Each row has two labels, one from each of two sets.
|  -3.5 |   8.4 |   1.5 | -21.4 |   2.8 |  -2.2 |  -6.5 | -11.9 |   1.3 |  38.0 | -36.4 |  -1.0 |   7.0 |  -3.1 |   8.4 |  -1.0 |  -7.8 |   0.2 |  -8.3 |   7.4 |   2.5 | -30.3 |   4.7 |  11.5 |   5.9 |  52.1 |   8.1 |   1.1 | -18.1 |  -2.0 |   4.2 | -34.9 | : P + [34]
|  -5.7 | -16.3 | -21.2 | -50.2 |   5.5 |   1.8 |  -4.9 |  -2.4 |   3.3 |  23.1 |  34.3 |  -2.2 |   7.3 |  -9.6 |   2.9 |  -2.1 |  -6.2 | -12.0 |  21.8 |  -0.7 |  18.0 |   3.8 |   3.6 |  -8.2 | -16.8 | -35.3 |  -9.9 |   2.9 |  -3.4 |  17.3 | -23.6 | -25.7 | : R + [40]
| -13.7 | -16.2 | -10.6 | -28.9 |   4.8 |   5.4 |   3.0 | -11.8 |  -4.6 |  31.1 |  11.0 |   2.5 |   5.5 | -11.1 |  20.7 |  -5.6 | -14.7 | -12.5 |  -6.9 |  -1.7 |  10.9 |  -7.5 |  10.0 |   6.2 |  -5.9 |  45.0 |   1.7 |   3.2 |  -4.0 |  10.2 |  -6.7 | -52.7 | : P + [40]
|  -0.3 |  -8.6 |  -3.7 | -39.6 |  -7.3 |  -3.7 |  -0.3 | -15.2 |   8.3 |   8.0 |   9.2 | -64.0 |   4.9 |   0.5 |  14.0 |   1.7 | -28.5 |  -1.5 |  10.5 |  13.5 |  10.8 |  22.3 |  17.2 |   7.2 |   2.2 | -16.0 |   2.8 |  -8.4 | -14.3 |  -7.2 |  -9.1 | -51.9 | : R + [40]
| -10.2 |  -7.3 |  -6.6 | -10.7 |  20.8 |  -7.6 |  -3.1 |  -6.1 |  -6.7 |  42.8 | -22.1 |  13.6 |   7.8 |  -4.0 |  19.4 |  -4.2 |   6.5 |  -1.7 | -15.5 |  -6.3 |   7.3 | -37.7 |   1.2 |   9.5 |  -6.7 |  72.5 |   6.8 |   5.9 | -10.6 |  12.2 |  -3.6 | -20.2 | : P + [34]
|  -8.1 | -16.6 |  -0.7 | -16.7 |   1.8 |  -4.8 |  11.8 |  -1.5 |   1.9 |  22.9 |   7.5 |   3.8 |   2.9 | -11.8 |  16.2 |  -4.9 |  -4.3 | -10.0 |  20.2 |  -8.4 |   8.4 | -11.1 |   6.5 |   1.4 | -11.3 | -14.5 |  -3.5 |   0.9 |   8.4 |  14.6 | -10.0 |  10.5 | : R + [40]
| -18.5 | -20.5 |  -6.7 | -15.1 |   5.3 |   8.4 |   9.5 | -12.1 |  -2.7 |   9.4 |  44.3 |  -4.2 |   6.8 | -14.4 |  23.5 |  -1.9 | -10.4 |  -3.7 |  -9.0 | -16.9 |  -1.0 |  22.7 |  20.5 |  -7.9 |  -8.3 |  39.7 |  -2.5 |   5.3 |   7.0 |  -4.7 |  -0.6 | -72.8 | : P + [40]
|   3.9 |  -3.5 |  15.7 |   6.4 |  10.1 |  -9.7 |  -6.6 |   9.3 |   5.3 |  11.9 | -13.6 |  22.9 |  -1.0 |  11.6 |  -9.9 |  -9.7 |  33.9 |  -5.3 | -19.6 |  -3.6 |   5.5 |  32.4 | -25.8 |  15.6 |  -1.1 |   0.5 |  10.2 | -10.4 |   2.9 |  10.1 | -18.3 |  11.6 | : S + [34]
|   1.2 |  -3.6 |  -8.4 | -41.8 |   3.0 | -10.4 |  10.9 | -12.1 |   9.9 |  19.4 |  23.6 |  -0.5 |  10.0 |  -9.5 |  16.0 |   0.9 | -11.0 |  -8.4 |  20.4 |   1.7 |  25.1 |   1.3 |  19.4 |  -4.3 | -11.9 |  -5.3 |  -4.0 |  -1.8 | -14.2 |   8.3 |  -8.7 | -46.6 | : R + [40]
|   7.7 |   8.4 |  14.2 | -11.7 |   1.9 | -20.8 |  25.1 |  -3.0 |   7.1 |  15.9 | -16.7 |   8.7 |   3.4 |  -2.5 |   0.0 |  -1.9 |   2.3 |   1.1 |  17.9 |   1.3 |   3.0 | -40.6 |  -2.2 |   4.4 |   0.9 |  -0.2 |  -1.8 | -10.8 | -15.5 |  13.3 |  -6.6 |  41.3 | : R + [34]
|   3.9 |  -8.3 |   2.4 | -36.1 |   2.8 | -14.9 |   5.5 |  -7.7 |  12.3 |  39.8 |  -1.7 |   3.1 |  10.1 | -14.2 |  15.3 |  -4.0 |   5.3 | -11.0 |  27.8 |  -3.1 |  16.1 | -25.6 |   8.8 |   5.0 | -10.6 |   1.3 |  -0.9 |  -7.0 | -17.1 |  12.7 | -16.9 | -10.9 | : R + [40]
|   1.2 |   0.2 | -12.1 | -28.1 |   7.6 |  -1.6 |   0.3 |  -0.5 |  -0.9 |  33.0 | -27.4 |  19.6 |   1.5 |   1.7 |   3.2 |  -1.1 |   0.7 |  -1.0 |  10.7 |  -2.2 |  15.1 | -80.4 |  -9.4 |   8.9 |  -2.9 |  29.0 |  -5.2 |  -2.2 | -13.4 |  23.1 |  -7.6 |  55.9 | : R + [34]
